Below is a small trained network, with its code and all its weights. Each question gives an input and a target symbol and asks what happens when units are switched off, that is, made to give their printed mean instead of their output.

import numpy as np


def w(rows, s, z=0):
    codes = np.array(rows[::2]) - 128.0
    scale = np.full(codes.shape[1], s)
    scale[-1] = z or s
    return codes * scale


def norm(h):
    return h / np.sqrt((h * h).mean(-1, keepdims=True) + 1e-5)


def softmax(a):
    e = np.exp(a - a.max(-1, keepdims=True))
    return e / e.sum(-1, keepdims=True)


def log_softmax(a):
    a = a - a.max(-1, keepdims=True)
    return a - np.log(np.exp(a).sum(-1, keepdims=True))


def net(x, mask):
    ids = ['αβδεηθμξπσφψω'.index(c) for c in x.split()]
    T = len(ids)
    res = E[ids] + P[:T]
    u = 0
    for l in range(3):
        r = norm(res)
        for j in range(3):
            rows = slice(2 * j, 2 * j + 2)
            q, k, v = (r @ M[l][rows].T for M in (Q, K, V))
            z = softmax(np.where(np.tri(T) > 0, q @ k.T / 2**0.5, -1e9)) @ v
            o = O[l][rows]
            res = res + np.where(mask[u + j], z, o[:, -1]) @ o[:, :-1]
        u += 3
    return log_softmax(norm(res)[-1] @ U[:, :-1].T + U[:, -1])


Q, K, V, O = {}, {}, {}, {}
E = w([
[114,133,102,100,114,122,68,167],'α',
[149,116,134,98,115,125,112,151],'β',
[87,147,72,180,163,181,79,172],'δ',
[109,125,152,127,91,138,114,141],'ε',
[129,108,78,106,178,90,167,165],'η',
[77,151,139,90,108,160,86,77],'θ',
[144,100,122,86,169,131,80,147],'μ',
[92,148,123,70,102,138,112,162],'ξ',
[164,85,173,133,100,134,100,112],'π',
[154,133,168,111,15,156,121,129],'σ',
[83,94,127,135,151,243,180,171],'φ',
[124,89,170,2,118,149,184,98],'ψ',
[245,231,82,113,66,186,128,114],'ω',
],0.017)
P = w([
[135,129,181,48,187,77,55,159],'0',
[58,151,114,46,159,179,38,2],'1',
[109,93,64,42,100,109,83,97],'2',
[106,168,195,73,102,106,145,160],'3',
[185,94,83,90,209,157,67,84],'4',
[114,70,70,81,73,103,118,113],'5',
[118,156,194,98,100,103,169,195],'6',
[221,87,105,131,198,154,100,84],'7',
[135,58,68,108,62,107,140,124],'8',
[119,154,191,130,103,111,190,205],'9',
[233,94,114,174,193,152,128,90],'10',
[131,59,85,137,43,127,185,98],'11',
[99,147,227,87,80,121,187,140],'12',
[233,106,128,142,198,148,123,81],'13',
],0.017)
Q[0] = w([
[111,177,249,127,150,117,67,178],'0.h1',
[160,205,241,152,217,162,88,133],'0.h1',
[119,143,95,131,131,181,155,136],'0.h2',
[140,159,120,144,134,112,148,119],'0.h2',
[137,90,96,94,78,195,157,127],'0.h3',
[145,219,128,120,188,133,101,106],'0.h3',
],0.012)
K[0] = w([
[105,95,175,50,195,131,75,151],'0.h1',
[129,91,221,41,61,107,5,99],'0.h1',
[155,116,100,158,121,148,161,149],'0.h2',
[152,198,154,126,145,117,148,142],'0.h2',
[217,120,144,204,146,110,123,171],'0.h3',
[71,82,121,100,89,180,136,91],'0.h3',
],0.012)
V[0] = w([
[132,175,117,204,99,123,43,139],'0.h1',
[141,175,115,128,135,9,142,82],'0.h1',
[89,122,115,20,129,173,96,26],'0.h2',
[84,161,220,192,130,110,160,111],'0.h2',
[98,134,133,101,133,110,108,94],'0.h3',
[140,151,155,95,176,139,137,176],'0.h3',
],0.012)
O[0] = w([
[98,126,155,150,124,216,52,101,106],'0.h1',
[141,130,144,34,78,23,3,117,96],'0.h1',
[128,158,74,254,176,143,178,152,253],'0.h2',
[113,151,135,15,213,105,33,178,37],'0.h2',
[182,161,185,191,156,111,191,181,147],'0.h3',
[25,173,126,95,98,171,84,23,159],'0.h3',
],0.0093,0.015)
Q[1] = w([
[164,83,91,124,192,163,110,61],'1.h1',
[133,33,31,120,130,126,106,113],'1.h1',
[94,177,246,89,62,99,183,224],'1.h2',
[114,95,79,70,72,118,124,106],'1.h2',
[139,75,69,145,167,127,99,32],'1.h3',
[211,130,125,162,210,139,126,91],'1.h3',
],0.014)
K[1] = w([
[154,159,78,86,98,191,193,113],'1.h1',
[166,61,94,153,74,125,169,157],'1.h1',
[121,232,155,68,210,78,38,90],'1.h2',
[161,143,38,163,157,151,120,107],'1.h2',
[251,91,101,114,72,190,170,156],'1.h3',
[105,44,165,96,74,148,184,102],'1.h3',
],0.014)
V[1] = w([
[85,37,49,166,192,122,225,84],'1.h1',
[248,146,175,104,176,225,182,128],'1.h1',
[15,81,122,170,168,124,123,229],'1.h2',
[120,96,159,75,97,180,62,98],'1.h2',
[85,61,154,193,176,43,75,104],'1.h3',
[196,197,93,207,58,156,82,160],'1.h3',
],0.013)
O[1] = w([
[112,54,99,179,91,22,155,54,246],'1.h1',
[162,189,159,223,159,198,218,80,147],'1.h1',
[42,96,134,77,255,225,94,102,158],'1.h2',
[81,102,137,198,18,165,45,108,24],'1.h2',
[52,96,244,120,228,67,126,14,107],'1.h3',
[247,117,134,130,163,67,24,229,228],'1.h3',
],0.012,0.013)
Q[2] = w([
[133,52,3,146,78,135,140,66],'2.h1',
[92,144,181,162,101,88,139,162],'2.h1',
[161,143,93,135,107,189,123,79],'2.h2',
[102,117,156,95,136,174,98,195],'2.h2',
[138,94,159,110,85,143,129,210],'2.h3',
[117,37,107,166,91,95,166,113],'2.h3',
],0.016)
K[2] = w([
[198,92,7,174,124,192,215,152],'2.h1',
[35,119,160,135,178,158,83,139],'2.h1',
[157,88,85,100,83,198,163,126],'2.h2',
[83,147,180,163,141,96,92,118],'2.h2',
[121,175,123,133,190,149,97,112],'2.h3',
[203,119,69,192,192,171,176,105],'2.h3',
],0.014)
V[2] = w([
[223,206,84,158,117,66,225,110],'2.h1',
[123,126,194,105,46,89,101,69],'2.h1',
[131,221,147,96,179,156,139,23],'2.h2',
[113,95,109,124,135,87,204,142],'2.h2',
[145,110,111,149,173,160,157,118],'2.h3',
[72,138,107,10,117,103,76,101],'2.h3',
],0.011)
O[2] = w([
[141,217,198,87,137,202,131,225,247],'2.h1',
[209,87,197,202,125,101,180,156,39],'2.h1',
[172,251,163,140,31,114,9,186,112],'2.h2',
[113,72,131,83,154,171,92,146,178],'2.h2',
[133,147,110,120,90,171,69,85,197],'2.h3',
[144,154,136,122,156,184,211,255,4],'2.h3',
],0.0098,0.014)
U = w([
[121,54,147,119,150,122,55,166,179],'α',
[132,116,174,150,103,81,174,178,191],'β',
[93,61,78,193,92,219,68,81,97],'δ',
[68,149,150,153,142,181,83,148,205],'ε',
[99,108,83,60,48,34,128,135,222],'η',
[136,185,175,88,203,112,78,77,10],'θ',
[156,107,224,173,177,62,113,47,1],'μ',
[111,136,95,50,167,155,133,163,140],'ξ',
[140,168,209,197,134,107,90,107,185],'π',
[209,224,147,110,118,214,149,192,17],'σ',
[102,147,89,160,71,183,248,103,104],'φ',
[133,184,151,66,138,73,206,107,61],'ψ',
[206,155,82,173,44,92,74,152,149],'ω',
],0.017,0.0066)

Each question gives the input, a string of symbols that net reads in full, and the target symbol t.
The units are the heads (2 rows each of Q, K, V and O). Each row of codes is followed by its name. A weight is (code - 128) times the scale printed after its matrix; where a second scale follows, it is the last column's (O and U).
mask holds one flag per head, layer by layer. A switched-off head (its flag False) gives its mean, the last column of its rows in O, instead of its output. The means were averaged over made-up inputs and are rounded, as every weight is.
A unit's drop is (log p(t) with every unit on - log p(t) with that unit switched off) / (log p(t) with every unit on - log p(t) with every unit switched off).
The circuit of an input: a set's keep is (log p(t) with only the set's units on - log p(t) with every unit switched off) / (log p(t) with every unit on - log p(t) with every unit switched off). Starting from all 9 units, units are removed one at a time, each time the one whose removal leaves the highest keep (on an exact tie, the one counted first), for as long as the keep stays at least 0.8.
circuit, biggest first: the units of the circuit, biggest drop first
most important unit: the unit with the biggest drop
which heads matter: for each layer, one digit per head in row order, 1 if its drop is at least 0.15 and else 0, layers parted by /
input σ π δ δ ω σ β ω σ α σ π, target ω: circuit, biggest first	1.h3
input ψ δ α σ σ ω ε σ δ φ σ ψ σ ε, target φ: which heads matter	000 / 101 / 000
input ξ φ π μ ψ δ δ σ φ ψ, target ξ: which heads matter	010 / 110 / 001
input ψ ω σ θ, target ψ: circuit, biggest first	0.h1, 1.h2, 0.h2
input δ α δ δ ξ ε μ ω ω β σ, target σ: which heads matter	000 / 100 / 100
input φ σ ψ δ α ω θ ε δ μ α σ ω, target φ: circuit, biggest first	1.h3, 0.h3
input θ ε β ε, target θ: circuit, biggest first	1.h2, 0.h2, 1.h3
input δ η σ ξ ω π π ω σ φ μ φ ψ θ, target φ: circuit, biggest first	1.h3, 1.h1
input ω σ σ ω μ, target σ: which heads matter	000 / 100 / 000
input δ ξ π ξ α σ, target δ: which heads matter	100 / 000 / 011
input η σ ε π, target η: circuit, biggest first	1.h1, 0.h1
input δ η β η η σ μ ψ θ ψ β, target φ: circuit, biggest first	1.h1, 1.h3, 2.h2
input δ ξ σ μ σ δ ω π μ δ, target δ: which heads matter	010 / 010 / 100
input μ η δ μ σ α ξ ε η ε, target μ: circuit, biggest first	1.h3, 0.h1
input σ π π θ α φ σ ε ξ, target φ: most important unit	0.h1
input β θ μ ε β β θ ψ π β, target β: which heads matter	111 / 111 / 101
input ξ δ ξ δ α σ, target δ: which heads matter	100 / 000 / 000
input ε ψ ψ μ δ δ θ, target ε: circuit, biggest first	0.h2, 1.h1, 1.h2, 0.h1
input σ ψ β ε σ σ ω θ, target σ: which heads matter	010 / 000 / 100
input ω μ ω φ μ σ, target φ: most important unit	0.h1
input σ σ β θ ψ ω η σ ε μ, target σ: circuit, biggest first	1.h1, 0.h2
input ξ σ ω ε σ σ ξ δ β ξ ω μ σ θ, target ω: which heads matter	001 / 011 / 001
input σ σ φ φ σ η σ ξ σ σ α β α, target σ: which heads matter	000 / 100 / 000
input ψ σ φ ψ μ θ δ ψ ψ μ, target ψ: circuit, biggest first	0.h1, 1.h2
input α ψ π φ β σ, target φ: which heads matter	100 / 000 / 000
input σ δ π ψ ε ψ φ β ω ψ σ ω σ σ, target σ: which heads matter	010 / 100 / 100
